Here is a tiny trained network, its code and every weight. The questions are about switching its units off for an input and a target symbol, where a switched-off unit gives its printed mean instead of its output.

import numpy as np


def w(rows, s, z=0):
    codes = np.array(rows[::2]) - 128.0
    scale = np.full(codes.shape[1], s)
    scale[-1] = z or s
    return codes * scale


def f(y):
    return np.maximum(y, 0)


def softmax(a):
    e = np.exp(a - a.max(-1, keepdims=True))
    return e / e.sum(-1, keepdims=True)


def log_softmax(a):
    a = a - a.max(-1, keepdims=True)
    return a - np.log(np.exp(a).sum(-1, keepdims=True))


def net(x, mask):
    ids = ['αγδεζηθλμξπτφψω'.index(c) for c in x.split()]
    T = len(ids)
    res = E[ids] + P[:T]
    u = 0
    for l in range(2):
        r = res
        for j in range(2):
            rows = slice(2 * j, 2 * j + 2)
            q, k, v = (r @ M[l][rows].T for M in (Q, K, V))
            z = softmax(np.where(np.tri(T) > 0, q @ k.T / 2**0.5, -1e9)) @ v
            o = O[l][rows]
            res = res + np.where(mask[u + j], z, o[:, -1]) @ o[:, :-1]
        u += 2
        y = f(res @ A[l][:, :-1].T + A[l][:, -1])
        res = res + np.where(mask[u : u + 8], y, B[l][:, -1]) @ B[l][:, :-1]
        u += 8
    return log_softmax(res[-1] @ U[:, :-1].T + U[:, -1])


Q, K, V, O, A, B = {}, {}, {}, {}, {}, {}
E = w([
[65,158,126,24,108,164,90,180,144,176],'α',
[54,172,139,60,87,170,102,194,136,155],'γ',
[191,148,126,135,109,114,125,167,139,98],'δ',
[156,176,182,152,59,87,153,162,180,89],'ε',
[160,137,142,104,108,100,131,148,118,109],'ζ',
[64,147,89,55,132,148,152,155,136,160],'η',
[18,128,89,74,142,129,174,150,153,67],'θ',
[129,102,121,137,143,159,130,222,126,254],'λ',
[161,141,185,171,110,129,76,210,89,110],'μ',
[168,112,165,156,159,113,113,156,86,160],'ξ',
[137,95,162,141,162,209,139,183,185,182],'π',
[156,110,202,120,166,112,104,121,114,147],'τ',
[83,173,209,179,155,215,84,116,129,113],'φ',
[105,143,51,200,114,164,134,181,99,162],'ψ',
[140,100,70,85,102,235,101,187,178,82],'ω',
],0.017)
P = w([
[185,202,153,97,205,146,194,211,111,104],'0',
[152,197,138,88,184,161,184,182,106,135],'1',
[136,187,138,99,168,163,174,166,112,139],'2',
[126,170,136,107,158,158,156,176,122,135],'3',
[116,160,132,114,144,157,143,165,132,136],'4',
[108,146,129,117,137,153,124,159,134,136],'5',
[106,130,124,123,128,148,113,149,140,141],'6',
[100,116,124,133,123,147,99,142,144,137],'7',
[95,103,119,140,111,139,91,134,149,138],'8',
[94,88,120,144,106,139,75,126,154,130],'9',
[89,75,116,150,98,131,61,121,157,130],'10',
[87,60,112,163,91,132,48,113,159,130],'11',
[83,50,112,167,83,121,33,109,162,124],'12',
[74,45,111,168,73,118,11,103,162,123],'13',
],0.012)
Q[0] = w([
[199,162,113,164,130,52,184,5,61,124],'L0H1',
[45,116,93,106,180,169,110,120,91,106],'L0H1',
[213,158,181,166,130,48,142,61,93,93],'L0H2',
[127,111,186,126,121,149,76,177,178,151],'L0H2',
],0.012)
K[0] = w([
[146,213,144,94,215,163,187,179,111,139],'L0H1',
[136,16,103,175,166,180,55,121,98,154],'L0H1',
[168,254,207,117,192,132,191,168,119,164],'L0H2',
[96,70,186,160,69,74,80,64,138,170],'L0H2',
],0.0092)
V[0] = w([
[107,120,6,78,24,132,134,111,182,101],'L0H1',
[175,124,52,254,122,171,160,149,67,173],'L0H1',
[58,142,145,150,165,92,140,125,116,147],'L0H2',
[84,84,75,190,134,40,182,95,156,67],'L0H2',
],0.007)
O[0] = w([
[137,71,94,163,197,167,106,156,58,54,208],'L0H1',
[197,142,2,119,119,186,147,48,177,133,3],'L0H1',
[169,155,121,91,152,63,83,158,157,144,225],'L0H2',
[105,172,144,97,194,124,72,136,170,122,39],'L0H2',
],0.0092,0.0022)
A[0] = w([
[111,77,129,170,48,167,142,131,221,222,226],'L0N1',
[181,120,100,147,85,151,118,167,106,90,94],'L0N2',
[143,116,175,135,208,170,124,160,177,154,143],'L0N3',
[160,185,112,81,181,203,57,110,95,164,232],'L0N4',
[110,146,117,100,133,111,118,184,98,129,251],'L0N5',
[110,66,173,97,124,66,137,83,20,129,233],'L0N6',
[199,104,86,79,130,138,124,3,167,119,200],'L0N7',
[244,144,156,166,172,78,190,146,109,108,108],'L0N8',
],0.0066,0.0018)
B[0] = w([
[116,137,167,43,146,142,52,89,171,143,237],'L0N1',
[88,149,158,98,123,42,134,147,119,112,171],'L0N2',
[173,101,164,105,224,91,118,177,100,202,193],'L0N3',
[80,196,66,181,209,134,102,238,133,63,181],'L0N4',
[143,176,102,120,127,113,151,178,148,166,254],'L0N5',
[255,128,115,156,126,157,96,163,134,140,181],'L0N6',
[163,176,139,243,71,186,116,160,185,149,162],'L0N7',
[168,46,84,132,147,61,138,210,47,127,164],'L0N8',
],0.007,0.0059)
Q[1] = w([
[221,124,132,250,139,96,169,82,50,118],'L1H1',
[97,132,104,98,131,112,143,90,122,115],'L1H1',
[167,128,117,140,121,116,124,134,114,96],'L1H2',
[194,79,143,146,142,130,168,98,121,133],'L1H2',
],0.012)
K[1] = w([
[162,199,129,61,128,158,254,162,108,132],'L1H1',
[151,109,149,128,175,195,93,111,118,177],'L1H1',
[140,125,74,129,127,115,216,135,162,129],'L1H2',
[124,205,117,86,117,130,207,163,102,165],'L1H2',
],0.0086)
V[1] = w([
[65,254,206,248,57,105,108,78,99,14],'L1H1',
[107,182,39,88,78,61,195,164,104,89],'L1H1',
[161,79,155,160,224,145,116,28,156,107],'L1H2',
[172,150,59,124,131,107,80,136,119,133],'L1H2',
],0.006)
O[1] = w([
[68,113,233,103,124,193,166,126,246,226,60],'L1H1',
[29,46,115,173,153,153,2,156,143,122,161],'L1H1',
[116,189,118,104,174,148,170,174,60,159,2],'L1H2',
[149,113,142,160,127,55,97,125,126,185,133],'L1H2',
],0.0083,0.0081)
A[1] = w([
[79,128,116,135,132,252,105,85,185,212,215],'L1N1',
[61,65,53,170,166,235,165,126,101,110,215],'L1N2',
[143,138,145,162,107,129,84,107,147,107,142],'L1N3',
[128,85,178,204,69,125,87,81,163,120,20],'L1N4',
[139,86,179,234,133,143,87,178,12,81,178],'L1N5',
[172,135,158,87,133,99,240,174,121,101,251],'L1N6',
[114,216,128,64,149,119,93,109,96,194,133],'L1N7',
[188,115,66,159,167,76,77,146,3,99,47],'L1N8',
],0.0067,0.0024)
B[1] = w([
[145,67,2,107,119,118,195,149,93,207,192],'L1N1',
[22,155,187,165,180,94,137,30,67,123,188],'L1N2',
[154,155,109,201,158,191,122,143,116,129,164],'L1N3',
[159,189,148,158,134,209,164,135,107,68,180],'L1N4',
[182,121,113,175,132,42,209,16,162,176,244],'L1N5',
[135,113,163,245,88,123,158,117,25,225,168],'L1N6',
[150,223,151,138,190,44,165,118,121,103,165],'L1N7',
[77,116,208,62,110,212,199,198,207,57,239],'L1N8',
],0.0058,0.011)
U = w([
[197,49,124,186,55,15,89,127,87,139,255],'α',
[132,151,211,138,68,235,75,133,190,82,208],'γ',
[126,118,125,100,121,136,99,120,109,123,109],'δ',
[68,48,138,76,93,196,122,179,102,168,75],'ε',
[121,124,137,108,121,135,92,130,92,134,112],'ζ',
[106,89,112,101,100,122,138,136,115,120,91],'η',
[74,153,190,95,249,106,32,200,120,100,103],'θ',
[150,131,103,60,115,186,120,121,183,51,55],'λ',
[114,98,95,34,95,79,126,58,254,128,79],'μ',
[162,190,105,77,134,62,66,44,167,105,138],'ξ',
[164,168,113,115,131,152,157,138,55,87,132],'π',
[122,183,128,140,129,13,80,87,56,157,109],'τ',
[89,163,164,127,150,118,209,95,156,189,84],'φ',
[134,181,53,161,157,194,126,130,161,129,136],'ψ',
[59,90,148,141,136,173,179,61,42,115,121],'ω',
],0.0058,0.0043)

Each question gives the input, a string of symbols that net reads in full, and the target symbol t.
The units are the heads (2 rows each of Q, K, V and O) and the neurons (one row each of A and B). Each row of codes is followed by its name. A weight is (code - 128) times the scale printed after its matrix; where a second scale follows, it is the last column's (O, A, B and U).
mask holds one flag per unit, layer by layer, with each layer's heads first. A switched-off unit (its flag False) gives its mean, the last column of its rows in O or B, instead of its output. The means were averaged over made-up inputs and are rounded, as every weight is.
A unit's drop is (log p(t) with every unit on - log p(t) with that unit switched off) / (log p(t) with every unit on - log p(t) with every unit switched off).
The circuit of an input: a set's keep is (log p(t) with only the set's units on - log p(t) with every unit switched off) / (log p(t) with every unit on - log p(t) with every unit switched off). Starting from the 12 units with the biggest drops (on a tie, the unit counted first), units are removed one at a time, each time the one whose removal leaves the highest keep (on an exact tie, the one counted first), for as long as the keep stays at least 0.8.
circuit, biggest first: the units of the circuit, biggest drop first
k most important neurons: the k neurons with the biggest drops, biggest first
k most important neurons of layer l: the k neurons of layer l with the biggest drops, biggest first
input φ δ θ θ μ, target α: circuit, biggest first	(L1N5, L0H2)
input θ ε η π λ α θ π θ, target π: most important neuron	(L0N3)
input θ π θ θ ζ ω π ψ θ α θ γ, target θ: circuit, biggest first	(L0H2, L0H1)
input α ε α ε φ λ, target φ: circuit, biggest first	(L1H1, L0H1)
input φ π π α α, target α: circuit, biggest first	(L0H2, L0H1, L1N5, L0N6)
input τ θ ψ θ θ ε ε π ψ λ ω, target ω: circuit, biggest first	(L0H1, L0H2, L1N2)
input ξ φ π, target φ: circuit, biggest first	(L0H1, L1H1)
input θ γ γ ξ λ γ θ φ θ μ μ, target γ: 2 most important neurons of layer 1	(L1N4, L1N1)
input ε θ θ α α δ μ θ ψ π, target ψ: circuit, biggest first	(L0H1, L0N4)
input α θ θ ε η, target θ: circuit, biggest first	(L1N5, L0H2, L1H1)
input θ τ θ ε ψ ψ η, target ψ: 2 most important neurons of layer 0	(L0N7, L0N4)
input α ε α ε ε ε μ ε, target γ: 2 most important neurons of layer 1	(L1N4, L1N5)
input τ α θ α ω θ μ θ φ λ, target φ: circuit, biggest first	(L1H1, L0N1, L0N5)
input γ τ ε, target α: circuit, biggest first	(L0N8, L0H2)
input ε ω ε α τ θ ε α, target ε: 2 most important neurons	(L0N5, L0N1)
input θ π ε θ θ μ φ, target φ: circuit, biggest first	(L1H1, L0H1, L1N1)
input ω ψ π, target ψ: circuit, biggest first	(L0H1)
input α λ α, target λ: 2 most important neurons	(L1N8, L0N1)
input μ θ ε δ, target α: 2 most important neurons	(L0N8, L1N5)
input ε μ α γ φ ε γ η μ, target γ: circuit, biggest first	(L1H1)
input ε ψ ξ ψ ε θ α π θ, target π: 2 most important neurons of layer 0	(L0N1, L0N3)
input π ε δ ω ε ε ε π θ λ, target θ: 2 most important neurons	(L0N3, L0N1)
input ε θ θ δ π θ γ π π, target π: 2 most important neurons	(L0N1, L0N5)
input α η μ μ α α θ π θ ω γ π ε α, target ε: 2 most important neurons	(L0N6, L0N5)
input π ε α τ, target α: 2 most important neurons of layer 1	(L1N8, L1N5)
input ψ θ θ ε, target α: 2 most important neurons	(L0N8, L1N8)
